[ 205, -196, -198, -424, -477, -126] yields -424

array([[ 165, -488,   70,  146, -620,   83, -317],
       [-330,  372, -361, -574, -351,  -39,  165],
       [-183, -589,  -84, -623, -601, -470, -347]]) yields -601

[ 305, -121, -160, -286,  452] yields -160

[-403,  545, -152,  197,  581] yields -152

[-549,   23,  502, -244, -376,   11] yields -244

array([[-426,  383,  404,  341,  387,  441,  376],
       [ 396, -373, -367, -334, -343, -299,  456],
       [-429, -466, -491, -407, -400,  423, -363]]) yields -400

[ 619, -226,  238,  -98] yields -226
---
array([[ -28.945,  -40.930,  -64.505,  -43.055,  -36.728,  -42.554,
         -12.685],
       [   8.523,  -99.982,  -17.216,   34.168,    5.897,   74.735,
           9.727],
       [  41.305, -145.553,   79.750,  128.757,   48.619,  218.202,
          33.516]]) out 5.897

array([[-0.70,  1.16,  0.63, -0.76],
       [-1.71, -1.40,  0.92, -1.49]]) out -1.40

array([[ -23.6,  -83.3,  119.6, -121.4,  123.4],
       [  16.0, -148.3,  -27.8,  -60.5,  -90.1],
       [-130.4,   39.9,  -61.4,  126.3, -109.7]]) out -27.8

array([[ -4.1,   1.5,  -6.0,  -3.6],
       [-21.5,  14.0,   2.0, -21.1],
       [-13.4,   6.6,  -5.3, -11.7]]) out 14.0

array([[ 0.56,  0.41, -1.89, -0.04,  0.43, -0.02, -0.63],
       [-0.31, -0.25,  1.37,  0.02, -0.15, -0.23,  0.38]]) out -0.15

array([[ 0.9,  2.1,  0.0,  1.4],
       [ 0.8,  0.5,  0.0,  0.2],
       [ 0.6, -1.1,  0.4,  2.1]]) out 0.5
---
array([[ 242, -353, -150, -278, -569,   -3],
       [  44,  -87,  230, -309,  170,   34],
       [-114, -226,  103,  171, -151,  365]]) -114

array([[-263,  128, -474,  231],
       [-458,  351,  244,  587],
       [-409,  296,  -67,  423]]) -409

array([[ 378,  197, -167,  328, -315],
       [ 129,  520,  338,  212,  271],
       [ -88,  226,   10,  -76,  300]]) -88

array([[ 147,   71,  156,   88,  144,   29,  -52],
       [ 484,  218,  355,  109,  442,  -46, -269],
       [ 299,   30,   34,  -66,    9, -108, -174]]) 299

array([[ -59,  290,  -53,  -49,  280,   63,  -76],
       [ 590,  -88, -192,  338, -608, -327,   24],
       [-581, -404, -376, -213,  327,  502,  274]]) -581

array([[-327, -270, -353, -565, -417,  185,   29],
       [ 200, -104,   47,  117,  100,  321,  165],
       [ 243,  345, -119,  269,  174,  419, -293]]) 243
---
Input:
[[33 78 42 50 37 44]
 [49 67 38 16 58 44]
 [34 13 50 33 59 47]
 [70 86 28 49 45 67]
 [39 22 91 41 53 11]
 [ 6 61 35 46 40 33]
 [78 67 30 51 47  9]
 [30 64 40 52 62 15]
 [43 78 33 39 11 32]
 [23 62 36 35 52 61]
 [50 51 47 74 23 74]
 [27 69 39 46 49 62]]
Output: 23

Input:
[[4516 4282 3477 3860 3887 6299 1812 4346 4508 4428 3706 6890 7849]
 [5960 6787 6517 6053 6766 7987 7864 6899 3798 4497 6498 3894 2272]
 [6005 7055 6631 6057 6248 8451 7080 8838 3890 3827 6560 5807 2839]
 [6075 6929 6462 5995 6976 8806 7654 6782 3626 4405 6271 4017 2391]
 [3608 3181 3019 3719 3120 3543 3765 3902 4681 6150 6345 4772 7899]
 [5649 6378 6443 5719 5831 6370 5361 8780 5773 4060 5006 7729 3695]
 [3784 3577 3450 4007 3075 3876 4261 5066 4322 6087 6940 5001 7508]]
Output: 3608

Input:
[[1843 1718 1826 2734 1653 6512 2900 2711 1832 2252 2085 1839 1740 7038]
 [2457 1969 2888 1895 1827 4084 3645 2741 3376 2808 2364 2458 2196 3164]
 [2150 1764 2180 1303 1765 3385 3507 1382 2099 2579 1983 2685 1798 7342]
 [2005 1770 2023 2459 1676 5567 3325 2842 2048 2497 2172 2049 1817 6288]
 [1799 1695 1773 1365 1650 5879 2744 3233 1764 2157 1981 1819 1707 8268]]
Output: 2150

Input:
[[46 52 38 54 64 82 60 21 44 34 35 47 34 56 50 68]
 [50 68 48 52 46 37 29 38 55 45 35 40 53 52 55 57]
 [48 50 29 64 43 58 46 21 47 48 25 56 65 62 60 56]
 [49 31 58 58 46 33 64 38 53 65 65 45 45 50 55 62]
 [55 53 39 44 60 57 40 37 51 52 34 41 61 56 57 48]
 [51 34 49 61 45 26 67 35 51 72 66 47 60 52 53 59]]
Output: 49

Input:
[[ 35  -2 -49  17 -14  37]
 [  6  32  12 -11  28 -31]
 [ 11  -2  -5  31   6  10]
 [ 13  23 -40  13  27  30]
 [ 28 -13  -4  10 -18  -2]
 [ 36  31 -37  32 -12  41]
 [ -3  33  43   4  29  -2]]
Output: 28

Input:
[[47 49 61 67 62 50 45 49 55 50 32 12  6]
 [47 57 67 50 47 55 32  6 30 69 66 57 74]
 [47 67 47 55 15 36 70 61 75 30 66 26 22]
 [47 50 63 67 57 46 47 54 52 34 11  7 28]
 [47 52 66 64 50 45 53 53 30  8 13 45 70]
 [47 63 59 45 54 17 19 69 61 65 78 37 45]
 [47 61 62 44 55 35  6 44 73 57 71 74 35]
 [47 67 46 37 22 70 68 53 51 38 24 61 87]
 [47 54 67 59 45 50 55 34  8 16 53 73 63]
 [47 68 45 54  7 57 61 75 50 46 53 11 50]]
Output: 47

Input:
[[6 5 6 6 8 7 6 7 6]
 [5 6 5 6 7 5 6 8 6]
 [6 5 5 7 7 9 5 6 6]
 [6 6 7 7 4 6 6 5 7]
 [4 6 5 6 5 6 7 5 5]
 [6 5 6 6 0 6 6 7 7]
 [5 6 6 5 6 7 6 4 5]]
Output: 4
---
2  2  1  2  8 ⇒ 2

887  586  458  626  546  417  883
761  724  317  282  838  451  202
⇒ 586

50  33  39  48  28
13  41  84  34  16
⇒ 33

-614  -758   870  -539 ⇒ -758

4743  7225  8377  6861
9055  6808  5975  6289
7330  4305  1172  6289
⇒ 7225

921  742  663  671  384  185 ⇒ 742

66  26  84  45  63  15
37  23  56  61  39  70
⇒ 26
